Look-ups in named tables: a row name and a column name give one cell, copied from the table.

mut =
         tek  gisame  vuta  valaz   deg
denik   6285    4910  5952   3238  7848
lede    3590    4266  3019   6917  4051
rer     3360    5471  2036   5554  8073
piz     6416    4794  6331   2393  4068
lup     3135    3217  4198   6269  1308
katede  3391    3331  4663   5448   738
radozi  6451    4932  6109   3150  7607

lup, vuta: 4198
denik, tek: 6285
radozi, gisame: 4932
katede, vuta: 4663
radozi, vuta: 6109
katede, valaz: 5448
piz, gisame: 4794
piz, tek: 6416
lup, deg: 1308
rer, gisame: 5471

Table zikab
|  | femilo | vovipe | satuz | fef | rilibo | bikote |
|---|---|---|---|---|---|---|
| dut | -146 | -92 | 47 | -151 | -258 | -49 |
| lofi | -291 | -104 | 167 | -50 | -201 | -78 |
| zibit | -76 | -149 | -282 | -191 | -143 | -148 |
| fil | 124 | -193 | -721 | -344 | -102 | -274 |
| nisupo | 98 | -218 | -645 | -326 | -112 | -220 |
| nos | -48 | -110 | -310 | -230 | -188 | -212 |
| zogi | -462 | 55 | 747 | 116 | -319 | 24 |
| nizoz | 18 | -194 | -517 | -298 | -120 | -238 |
| pur | -166 | -179 | -112 | -143 | -152 | -75 |

zogi, femilo: -462
dut, fef: -151
pur, femilo: -166
lofi, vovipe: -104
pur, fef: -143
nizoz, vovipe: -194
nisupo, rilibo: -112
nizoz, satuz: -517
nizoz, rilibo: -120
zibit, fef: -191
zibit, bikote: -148
pur, satuz: -112
nisupo, vovipe: -218
lofi, bikote: -78

Table maninet
|  | dalad | sur | dukemi | nibola | begavik | sivit | duk | tokale | kipa | mun |
|---|---|---|---|---|---|---|---|---|---|---|
| vabo | 164 | 146 | 190 | 167 | 141 | 218 | 153 | 96 | 30 | 143 |
| gakitev | 175 | 158 | 81 | 107 | 94 | 76 | 75 | 211 | 99 | 148 |
| lof | 193 | 107 | 118 | 81 | 143 | 196 | 166 | 64 | 190 | 158 |

What is the kipa of lof in maninet? 190
What is the sivit of vabo in maninet? 218
What is the kipa of vabo in maninet? 30
What is the dukemi of vabo in maninet? 190
What is the tokale of gakitev in maninet? 211
What is the sur of gakitev in maninet? 158
What is the dukemi of lof in maninet? 118
What is the sur of lof in maninet? 107
What is the nibola of vabo in maninet? 167
What is the duk of gakitev in maninet? 75
What is the mun of gakitev in maninet? 148
What is the dalad of gakitev in maninet? 175
What is the tokale of vabo in maninet? 96
What is the dukemi of gakitev in maninet? 81
What is the begavik of vabo in maninet? 141

fadu =
|  | pon | mopeti | ris | lanatot | dop | migi | zise | buvib | gasebi | zik |
|---|---|---|---|---|---|---|---|---|---|---|
| pebuken | 66.4 | 70.5 | 35.9 | 53.0 | 35.6 | 50.2 | 46.6 | 68.2 | 54.0 | 28.8 |
| pasovav | 67.3 | 71.3 | 36.2 | 54.1 | 36.6 | 51.6 | 51.7 | 66.7 | 54.1 | 27.5 |
| ruv | 51.0 | 56.2 | 49.1 | 46.4 | 61.3 | 59.1 | 74.0 | 39.7 | 55.1 | 42.9 |
| mogu | 53.5 | 56.7 | 48.5 | 52.0 | 56.5 | 58.4 | 76.3 | 42.2 | 54.2 | 41.6 |
| sibi | 62.2 | 66.8 | 37.0 | 45.8 | 37.4 | 47.3 | 32.4 | 69.6 | 52.4 | 33.1 |
| vere | 74.2 | 88.9 | 27.1 | 42.3 | 42.9 | 58.9 | 58.7 | 69.7 | 61.8 | 10.7 |
| nagari | 63.6 | 67.8 | 36.6 | 48.4 | 36.3 | 47.7 | 35.7 | 69.7 | 52.5 | 31.8 |
| terutu | 60.7 | 55.2 | 45.4 | 66.4 | 32.1 | 45.8 | 50.1 | 61.7 | 47.8 | 43.1 |
| geded | 42.8 | 54.2 | 48.1 | 24.4 | 69.0 | 56.2 | 45.4 | 43.0 | 55.2 | 46.9 |
| rebu | 47.8 | 55.8 | 49.4 | 38.5 | 66.4 | 59.4 | 69.1 | 38.1 | 55.7 | 44.1 |
| vop | 64.4 | 68.7 | 36.6 | 49.7 | 35.9 | 48.4 | 38.2 | 69.2 | 52.7 | 31.0 |

gasebi of sibi = 52.4
zise of ruv = 74.0
ris of pasovav = 36.2
buvib of rebu = 38.1
zik of vop = 31.0
buvib of ruv = 39.7
ris of vop = 36.6
dop of mogu = 56.5
buvib of pasovav = 66.7
lanatot of vere = 42.3
buvib of terutu = 61.7
zise of vop = 38.2
ris of mogu = 48.5
pon of ruv = 51.0

